Below are the code and all the weights of a small trained network. Each question names an input and a class and asks about switching units off, where a switched-off unit gives its printed mean instead of its output.

import numpy as np


def w(rows, s, z=0):
    codes = np.array(rows[::2]) - 128.0
    scale = np.full(codes.shape[1], s)
    scale[-1] = z or s
    return codes * scale


def f(y):
    return y / 2 * (1 + np.tanh(0.7978845608 * (y + 0.044715 * y**3)))


def log_softmax(a):
    a = a - a.max(-1, keepdims=True)
    return a - np.log(np.exp(a).sum(-1, keepdims=True))


def net(x, mask):
    res = np.array(x, float).reshape(1, 7) / 4 @ E
    y = f(res @ A[0][:, :-1].T + A[0][:, -1])
    res = res + np.where(mask, y, B[0][:, -1]) @ B[0][:, :-1]
    return log_softmax(res[-1] @ U[:, :-1].T + U[:, -1])


A, B = {}, {}
E = w([
[100,109,121,138,128,128,126,129,91,117,131,131],'x0',
[187,143,128,48,98,138,46,155,87,102,207,36],'x1',
[145,142,120,109,119,129,130,126,123,144,129,152],'x2',
[125,116,127,133,128,122,135,129,100,140,155,147],'x3',
[4,214,172,55,187,168,126,187,181,207,156,180],'x4',
[142,121,50,245,156,242,12,133,105,165,95,141],'x5',
[116,125,131,136,136,128,124,130,139,111,113,108],'x6',
],0.011)
A[0] = w([
[142,143,127,134,140,123,169,152,159,138,130,119,127],'N0',
[163,141,131,122,112,139,114,101,145,149,131,115,169],'N1',
[116,145,108,211,149,191,49,137,148,169,123,167,186],'N2',
[5,196,157,127,174,148,166,153,181,166,113,188,162],'N3',
[34,179,154,78,159,174,61,171,165,180,178,140,20],'N4',
[137,113,144,57,114,67,203,121,112,91,145,85,237],'N5',
[18,170,145,76,156,185,48,177,166,182,185,137,186],'N6',
[117,149,142,56,136,113,77,163,111,114,195,66,220],'N7',
[124,115,116,217,123,134,205,97,156,145,65,194,237],'N8',
[196,102,115,165,116,89,191,102,109,100,106,123,250],'N9',
[148,125,149,158,127,172,29,105,107,141,133,81,145],'N10',
[39,128,176,78,131,109,215,129,160,153,113,166,181],'N11',
[194,79,99,149,126,104,165,116,116,115,108,113,77],'N12',
[199,102,97,172,121,153,38,121,98,119,140,124,151],'N13',
[138,133,107,201,141,114,195,128,140,127,53,190,93],'N14',
],0.013,0.012)
B[0] = w([
[118,122,123,145,115,129,113,131,52,153,162,166,140],'N0',
[52,70,93,169,164,137,130,162,102,76,121,84,151],'N1',
[148,74,171,117,100,157,94,44,127,132,117,108,221],'N2',
[153,119,21,127,123,128,128,180,134,137,179,125,239],'N3',
[111,73,228,149,129,138,129,27,110,133,64,146,206],'N4',
[86,179,250,142,160,104,159,142,121,123,84,151,240],'N5',
[113,207,207,115,141,85,163,185,135,102,118,123,250],'N6',
[158,65,123,145,107,166,98,50,133,158,127,137,229],'N7',
[96,166,244,131,164,81,175,165,110,101,127,137,220],'N8',
[172,84,114,115,92,174,80,73,141,165,136,124,219],'N9',
[140,134,75,117,130,116,145,161,116,138,144,145,196],'N10',
[144,127,10,130,122,143,100,158,132,107,143,98,221],'N11',
[91,140,190,112,144,131,130,121,113,117,133,130,172],'N12',
[118,149,55,125,131,112,150,169,156,128,141,135,210],'N13',
[128,136,190,115,110,149,101,73,131,155,80,132,180],'N14',
],0.014,0.027)
U = w([
[66,195,180,149,165,98,152,141,103,125,85,152,209],'0',
[132,83,147,126,85,178,56,53,111,161,83,128,4],'1',
[142,150,3,138,118,136,94,198,132,130,172,110,239],'2',
],0.012,0.0017)

Each question gives the input, the list of numbers given to net, and the class t.
The units are the neurons (one row each of A and B). Each row of codes is followed by its name. A weight is (code - 128) times the scale printed after its matrix; where a second scale follows, it is the last column's (A, B and U).
mask holds one flag per neuron, in row order. A switched-off neuron (its flag False) gives its mean, the last column of its row in B, instead of its output. The means were averaged over made-up inputs and are rounded, as every weight is.
A unit's drop is (log p(t) with every unit on - log p(t) with that unit switched off) / (log p(t) with every unit on - log p(t) with every unit switched off).
The circuit of an input: a set's keep is (log p(t) with only the set's units on - log p(t) with every unit switched off) / (log p(t) with every unit on - log p(t) with every unit switched off). Starting from the 12 units with the biggest drops (on a tie, the unit counted first), units are removed one at a time, each time the one whose removal leaves the highest keep (on an exact tie, the one counted first), for as long as the keep stays at least 0.8.
circuit, biggest first: the units of the circuit, biggest drop first
k most important neurons: the k neurons with the biggest drops, biggest first
drop of u: that unit's drop, to one decimal
input [5,-7,-2,-3,6,-3,4], class 2: circuit, biggest first : [N3]
input [-5,-8,-1,-6,-2,3,3], class 1: 3 most important neurons : [N6 N5 N2]
input [-8,-2,5,-8,5,-8,-3], class 2: 2 most important neurons : [N11 N3]
input [-3,3,4,7,-3,-8,-2], class 1: 3 most important neurons : [N6 N9 N8]
input [-6,0,-8,-2,4,-3,-5], class 2: 3 most important neurons : [N11 N3 N8]
input [1,-3,8,-8,4,-7,-8], class 2: 2 most important neurons : [N11 N3]
input [8,-8,-6,-1,0,7,0], class 1: 4 most important neurons : [N2 N6 N5 N14]
input [4,-4,6,0,0,1,8], class 1: 2 most important neurons : [N6 N5]
input [-1,5,5,-6,7,3,-2], class 1: 4 most important neurons : [N7 N4 N5 N8]
input [8,2,5,1,-8,1,-8], class 2: 4 most important neurons : [N13 N4 N2 N7]
input [5,5,-8,3,5,3,-6], class 1: 3 most important neurons : [N7 N5 N8]
input [-5,-2,7,-2,-7,-1,-4], class 0: 3 most important neurons : [N7 N2 N8]
input [-1,5,4,6,-4,3,7], class 2: 2 most important neurons : [N13 N4]
input [-7,-4,3,-6,2,-4,5], class 2: circuit, biggest first : [N11]
input [-1,0,3,-8,3,0,-6], class 2: drop of N3 : 0.3
input [0,-5,0,5,8,-8,2], class 2: drop of N11 : 1.3
input [-7,3,-8,0,-2,2,0], class 2: drop of N1 : 0.0
